1.03 0.84 3.51 4.86 4.82 0.12 -0.87 -3.57 -5.57 -4.65 0.50
4.07 5.68 2.89 -0.13 -0.21 -5.48 -5.42 -1.78 0.69 1.46 4.61
5.90 4.75 -0.49 -0.13 -3.54 -5.83 -5.29 -0.46 0.69 1.50 4.12
-3.39 -4.98 -2.63 -0.13 -0.21 4.34 4.40 2.56 0.69 1.46 -3.94
1.44 -0.09 -4.17 -5.85 -4.05 0.12 -0.41 3.09 4.99 3.16 0.51
-4.42 -4.25 -1.47 -0.13 2.42 4.01 5.62 2.65 0.69 -0.18 -3.85
1.44 0.84 4.18 4.77 2.50 0.12 -1.22 -4.27 -4.53 -3.14 0.51
=>
1.03 0.84 3.51 4.86 4.82 0.12 -0.87 -3.57 -5.57 -4.65 0.50
5.90 4.75 -0.49 -0.13 -3.54 -5.83 -5.29 -0.46 0.69 1.50 4.12
1.44 -0.09 -4.17 -5.85 -4.05 0.12 -0.41 3.09 4.99 3.16 0.51
1.44 0.84 4.18 4.77 2.50 0.12 -1.22 -4.27 -4.53 -3.14 0.51

4.39 5.37 4.76 -2.25 1.97 -0.27
0.14 3.56 0.06 1.48 2.94 1.93
-0.32 1.00 -0.34 0.88 0.51 0.50
-5.82 -6.58 -5.74 3.28 -6.80 -2.26
3.65 1.70 4.11 -3.09 -1.49 -2.26
-1.33 -0.35 -1.39 1.33 -0.49 0.25
1.71 7.71 1.65 1.66 6.20 3.43
1.18 5.10 1.15 1.05 3.96 2.18
=>
4.39 5.37 4.76 -2.25 1.97 -0.27
-0.32 1.00 -0.34 0.88 0.51 0.50
3.65 1.70 4.11 -3.09 -1.49 -2.26
1.71 7.71 1.65 1.66 6.20 3.43

3.47 3.62 3.08 -3.12 3.27 3.77 -4.19 -3.42 -3.49 3.07
1.41 1.53 6.73 -6.48 6.93 5.17 -2.79 -6.90 -2.25 6.73
4.33 4.59 2.27 -2.53 2.45 3.57 -5.00 -2.95 -4.24 2.28
-4.49 -4.70 2.46 -2.17 2.49 0.08 4.62 -1.90 3.61 2.51
-4.99 -5.06 3.13 -2.89 3.06 0.27 5.08 -2.50 4.37 3.16
=>
3.47 3.62 3.08 -3.12 3.27 3.77 -4.19 -3.42 -3.49 3.07
4.33 4.59 2.27 -2.53 2.45 3.57 -5.00 -2.95 -4.24 2.28
-4.99 -5.06 3.13 -2.89 3.06 0.27 5.08 -2.50 4.37 3.16

-1.00 -4.61 3.53 -4.98 1.71 1.84 6.29 -4.81 7.12 5.81 -1.41 -4.86 -0.97 6.35 -0.96 7.65
-5.05 -0.18 6.08 -0.38 5.59 5.90 0.55 -0.08 0.85 2.96 -6.25 -0.72 -4.89 0.58 -4.82 1.00
4.45 -0.87 -4.16 -0.76 -4.18 -4.59 1.77 -0.87 1.92 -0.23 5.79 -0.50 4.18 1.83 4.19 1.89
=>
-1.00 -4.61 3.53 -4.98 1.71 1.84 6.29 -4.81 7.12 5.81 -1.41 -4.86 -0.97 6.35 -0.96 7.65
4.45 -0.87 -4.16 -0.76 -4.18 -4.59 1.77 -0.87 1.92 -0.23 5.79 -0.50 4.18 1.83 4.19 1.89

1.09 -5.76
-2.72 -5.25
-3.50 2.26
0.52 -6.36
-3.25 -0.43
-4.02 -4.07
-2.49 1.37
-2.85 -0.16
1.87 -4.19
-0.48 1.15
=>
1.09 -5.76
-3.50 2.26
-3.25 -0.43
-2.49 1.37
1.87 -4.19

2.77 0.34 1.50 -2.04 -0.39 -2.30 -6.56
4.26 -0.99 -0.76 -1.23 -1.49 -2.34 -5.65
-5.25 0.53 -1.73 0.59 1.46 -0.94 5.20
-3.65 3.42 4.29 -2.29 2.38 -2.01 -1.00
-5.68 2.44 0.66 -0.67 2.22 -1.60 3.98
0.53 1.66 3.53 -2.70 0.63 -2.14 -5.73
=>
2.77 0.34 1.50 -2.04 -0.39 -2.30 -6.56
-5.25 0.53 -1.73 0.59 1.46 -0.94 5.20
-5.68 2.44 0.66 -0.67 2.22 -1.60 3.98

-4.93 -0.11 -3.06 -2.32 4.01 1.59 -0.43 -1.19 0.02 2.79 5.57 1.22 -1.97 -0.50
1.88 3.40 -1.55 2.44 -3.18 -0.11 -2.56 -1.74 0.57 -2.28 5.32 5.09 -2.66 1.47
-2.85 -4.18 -1.28 -0.40 0.19 -0.11 -0.23 -2.39 0.02 -0.13 1.47 0.21 -1.48 2.10
-0.91 -3.44 3.00 -0.74 0.28 -1.54 1.35 -1.48 0.02 1.30 -5.81 -3.97 2.26 1.50
=>
-4.93 -0.11 -3.06 -2.32 4.01 1.59 -0.43 -1.19 0.02 2.79 5.57 1.22 -1.97 -0.50
-2.85 -4.18 -1.28 -0.40 0.19 -0.11 -0.23 -2.39 0.02 -0.13 1.47 0.21 -1.48 2.10

-7.11 6.05 5.08 6.03 6.69 -0.12 -1.23 -6.84 -0.81 -7.28 -2.11 -2.13 5.92 -7.08 6.47 3.17
-4.18 3.37 2.52 3.10 3.57 2.30 1.33 -3.97 -2.62 -4.26 -3.02 -3.18 3.17 -4.19 3.46 1.19
=>
-7.11 6.05 5.08 6.03 6.69 -0.12 -1.23 -6.84 -0.81 -7.28 -2.11 -2.13 5.92 -7.08 6.47 3.17

3.27 -1.30 2.92 2.03 1.01 1.40 -2.55 -2.18 1.67 -1.81
1.21 1.17 0.47 0.56 1.17 4.39 -6.23 2.27 0.36 -2.89
-1.17 0.86 -0.97 -0.27 -1.82 -3.34 4.11 2.08 -0.57 3.28
=>
3.27 -1.30 2.92 2.03 1.01 1.40 -2.55 -2.18 1.67 -1.81
-1.17 0.86 -0.97 -0.27 -1.82 -3.34 4.11 2.08 -0.57 3.28
